Here is a tiny trained network, its code and every weight. The questions are about switching its units off for an input and a target symbol, where a switched-off unit gives its printed mean instead of its output.

import numpy as np


def w(rows, s, z=0):
    codes = np.array(rows[::2]) - 128.0
    scale = np.full(codes.shape[1], s)
    scale[-1] = z or s
    return codes * scale


def f(y):
    return np.maximum(y, 0)


def softmax(a):
    e = np.exp(a - a.max(-1, keepdims=True))
    return e / e.sum(-1, keepdims=True)


def log_softmax(a):
    a = a - a.max(-1, keepdims=True)
    return a - np.log(np.exp(a).sum(-1, keepdims=True))


def net(x, mask):
    ids = ['αβγδεζηθλμξπστφψ'.index(c) for c in x.split()]
    T = len(ids)
    res = E[ids] + P[:T]
    u = 0
    for l in range(2):
        q, k, v = (res @ M[l].T for M in (Q, K, V))
        z = softmax(np.where(np.tri(T) > 0, q @ k.T / 3**0.5, -1e9)) @ v
        res = res + np.where(mask[u], z, O[l][:, -1]) @ O[l][:, :-1]
        u += 1
        y = f(res @ A[l][:, :-1].T + A[l][:, -1])
        res = res + np.where(mask[u : u + 12], y, B[l][:, -1]) @ B[l][:, :-1]
        u += 12
    return log_softmax(res[-1] @ U[:, :-1].T + U[:, -1])


Q, K, V, O, A, B = {}, {}, {}, {}, {}, {}
E = w([
[152,117,135,169,122],'α',
[167,121,160,154,120],'β',
[114,97,63,196,123],'γ',
[160,82,120,158,130],'δ',
[138,75,85,179,140],'ε',
[160,80,115,158,129],'ζ',
[219,110,186,106,103],'η',
[193,81,151,137,135],'θ',
[203,105,117,131,68],'λ',
[170,137,125,187,202],'μ',
[202,143,176,126,193],'ξ',
[129,219,92,7,178],'π',
[152,190,110,176,183],'σ',
[138,143,62,124,12],'τ',
[106,226,106,137,113],'φ',
[26,183,173,102,35],'ψ',
],0.022)
P = w([
[134,148,226,240,68],'0',
[141,140,205,231,73],'1',
[151,139,188,221,79],'2',
[160,147,169,206,84],'3',
[167,147,150,193,92],'4',
[175,151,131,179,98],'5',
[180,153,114,165,107],'6',
[185,151,96,151,113],'7',
[191,153,79,135,123],'8',
[191,150,61,121,128],'9',
[198,149,47,103,137],'10',
[199,144,30,84,149],'11',
[199,146,15,70,150],'12',
[200,142,2,49,156],'13',
],0.0088)
Q[0] = w([
[33,90,189,64,161],'L0H0',
[165,142,117,165,167],'L0H0',
[124,6,125,133,98],'L0H0',
],0.019)
K[0] = w([
[43,141,252,183,107],'L0H0',
[202,170,75,6,198],'L0H0',
[215,74,172,204,127],'L0H0',
],0.011)
V[0] = w([
[114,69,3,157,104],'L0H0',
[111,177,66,154,70],'L0H0',
[78,72,163,74,148],'L0H0',
],0.0073)
O[0] = w([
[1,41,167,124,205,133],'L0H0',
[62,170,239,62,104,176],'L0H0',
[149,129,117,84,201,1],'L0H0',
],0.0093,0.0057)
A[0] = w([
[205,167,183,85,161,132],'L0N0',
[156,120,203,66,145,182],'L0N1',
[131,151,166,240,95,245],'L0N2',
[94,76,76,163,81,127],'L0N3',
[151,114,138,159,195,82],'L0N4',
[142,34,65,144,113,167],'L0N5',
[144,67,169,167,19,123],'L0N6',
[242,2,141,163,196,160],'L0N7',
[110,86,99,136,124,138],'L0N8',
[156,127,182,144,202,149],'L0N9',
[123,175,146,101,213,133],'L0N10',
[112,236,123,183,128,157],'L0N11',
],0.0099,0.011)
B[0] = w([
[148,150,101,187,54,160],'L0N0',
[194,105,91,187,55,150],'L0N1',
[139,126,233,131,112,252],'L0N2',
[151,133,214,170,133,163],'L0N3',
[43,175,67,71,134,134],'L0N4',
[210,115,132,121,2,182],'L0N5',
[138,88,150,54,163,191],'L0N6',
[82,138,155,227,92,210],'L0N7',
[137,135,144,156,143,146],'L0N8',
[66,76,111,228,102,145],'L0N9',
[153,187,144,216,103,136],'L0N10',
[102,174,170,109,158,181],'L0N11',
],0.0078,0.02)
Q[1] = w([
[86,160,168,90,78],'L1H0',
[123,131,39,38,254],'L1H0',
[156,75,127,82,156],'L1H0',
],0.011)
K[1] = w([
[114,167,113,98,79],'L1H0',
[152,113,255,151,105],'L1H0',
[94,126,124,198,109],'L1H0',
],0.012)
V[1] = w([
[209,124,143,147,199],'L1H0',
[184,34,65,169,90],'L1H0',
[163,70,98,2,23],'L1H0',
],0.0079)
O[1] = w([
[181,94,111,6,141,101],'L1H0',
[179,124,243,162,144,9],'L1H0',
[99,148,199,116,22,62],'L1H0',
],0.015,0.012)
A[1] = w([
[55,96,199,109,161,174],'L1N0',
[49,127,151,103,220,147],'L1N1',
[172,191,65,120,150,115],'L1N2',
[72,137,139,161,131,102],'L1N3',
[158,88,167,145,204,23],'L1N4',
[140,51,86,167,101,122],'L1N5',
[72,157,163,66,111,116],'L1N6',
[246,141,99,112,183,182],'L1N7',
[141,211,146,139,103,4],'L1N8',
[124,177,108,227,163,79],'L1N9',
[178,101,137,178,94,116],'L1N10',
[177,178,209,131,157,113],'L1N11',
],0.012,0.015)
B[1] = w([
[169,128,144,40,200,173],'L1N0',
[207,165,215,135,135,159],'L1N1',
[93,84,217,123,166,202],'L1N2',
[221,86,106,58,80,175],'L1N3',
[101,2,30,110,112,176],'L1N4',
[126,210,192,73,180,222],'L1N5',
[120,99,57,170,178,173],'L1N6',
[140,194,122,161,65,216],'L1N7',
[219,44,116,86,177,162],'L1N8',
[121,117,78,44,99,226],'L1N9',
[97,66,96,126,193,253],'L1N10',
[50,238,106,151,100,201],'L1N11',
],0.0089,0.021)
U = w([
[80,65,134,141,189,168],'α',
[115,76,131,154,183,222],'β',
[80,35,123,63,203,53],'γ',
[172,251,100,132,243,123],'δ',
[173,14,162,44,53,104],'ε',
[249,175,166,59,101,108],'ζ',
[100,251,123,109,96,44],'η',
[32,188,76,33,141,108],'θ',
[96,126,36,110,19,112],'λ',
[40,131,95,224,110,253],'μ',
[185,77,192,103,205,143],'ξ',
[239,132,119,157,90,159],'π',
[12,139,243,77,113,139],'σ',
[241,73,46,154,193,138],'τ',
[82,208,130,195,70,144],'φ',
[148,170,3,250,105,86],'ψ',
],0.0069,0.0071)

Each question gives the input, a string of symbols that net reads in full, and the target symbol t.
The units are the heads (3 rows each of Q, K, V and O) and the neurons (one row each of A and B). Each row of codes is followed by its name. A weight is (code - 128) times the scale printed after its matrix; where a second scale follows, it is the last column's (O, A, B and U).
mask holds one flag per unit, layer by layer, with each layer's heads first. A switched-off unit (its flag False) gives its mean, the last column of its rows in O or B, instead of its output. The means were averaged over made-up inputs and are rounded, as every weight is.
A unit's drop is (log p(t) with every unit on - log p(t) with that unit switched off) / (log p(t) with every unit on - log p(t) with every unit switched off).
The circuit of an input: a set's keep is (log p(t) with only the set's units on - log p(t) with every unit switched off) / (log p(t) with every unit on - log p(t) with every unit switched off). Starting from the 12 units with the biggest drops (on a tie, the unit counted first), units are removed one at a time, each time the one whose removal leaves the highest keep (on an exact tie, the one counted first), for as long as the keep stays at least 0.8.
circuit, biggest first: the units of the circuit, biggest drop first
top k neurons: the k neurons with the biggest drops, biggest first
k most important neurons of layer l: the k neurons of layer l with the biggest drops, biggest first
input μ σ ζ γ, target δ: top 4 neurons => (L0N7; L0N3; L0N5; L0N8)
input ξ ψ α ε θ β, target μ: 2 most important neurons of layer 0 => (L0N7; L0N11)
input μ γ γ σ γ μ λ ξ ζ ζ ε ξ π, target ζ: circuit, biggest first => (L1H0; L0N7)
input μ ζ ξ ε α, target ψ: top 4 neurons => (L0N3; L0N2; L1N7; L0N4)
input η τ ψ ψ τ θ μ α θ, target τ: circuit, biggest first => (L0N3; L0N5; L1H0)
input ξ λ μ θ ζ ζ δ γ β λ, target σ: circuit, biggest first => (L1N11; L1H0; L0N3)
input θ θ β ε θ μ τ μ μ α ψ, target λ: circuit, biggest first => (L1H0; L1N3; L0H0)
input α θ γ φ θ ε μ θ, target τ: most important neuron of layer 0 => (L0N3)
input η μ σ ε α θ τ φ β θ γ, target μ: top 3 neurons => (L0N2; L0N11; L0N10)
input ξ ξ ξ λ γ β σ μ, target δ: circuit, biggest first => (L1H0; L0N5; L1N7)
input α μ σ σ β σ ε θ β ε, target μ: top 2 neurons => (L0N2; L1N11)
input α β γ τ μ ζ μ, target τ: top 4 neurons => (L0N3; L0N4; L1N4; L1N11)
input ξ θ σ, target δ: 3 most important neurons of layer 0 => (L0N7; L0N5; L0N11)
input ε θ α θ ψ ψ β γ γ ξ γ δ, target ψ: 3 most important neurons of layer 0 => (L0N3; L0N4; L0N5)
input β α φ γ τ α μ, target ε: 2 most important neurons of layer 0 => (L0N2; L0N7)
input γ γ η σ γ ξ μ ψ λ, target λ: top 2 neurons => (L0N2; L0N5)
input μ γ ζ ε ζ γ μ σ ψ ε α, target λ: top 2 neurons => (L0N2; L0N3)
input η φ θ η λ γ, target σ: 2 most important neurons of layer 0 => (L0N2; L0N11)
input ε δ μ λ ε μ γ θ γ θ θ φ δ ξ, target θ: 3 most important neurons of layer 1 => (L1N9; L1N5; L1N2)
input σ φ ζ ξ γ ψ θ θ σ ζ γ θ λ ξ, target ψ: most important neuron of layer 1 => (L1N11)
input θ θ γ α γ ε α θ θ, target μ: 2 most important neurons of layer 0 => (L0N2; L0N7)
input ξ λ τ, target ε: top 2 neurons => (L0N7; L0N2)
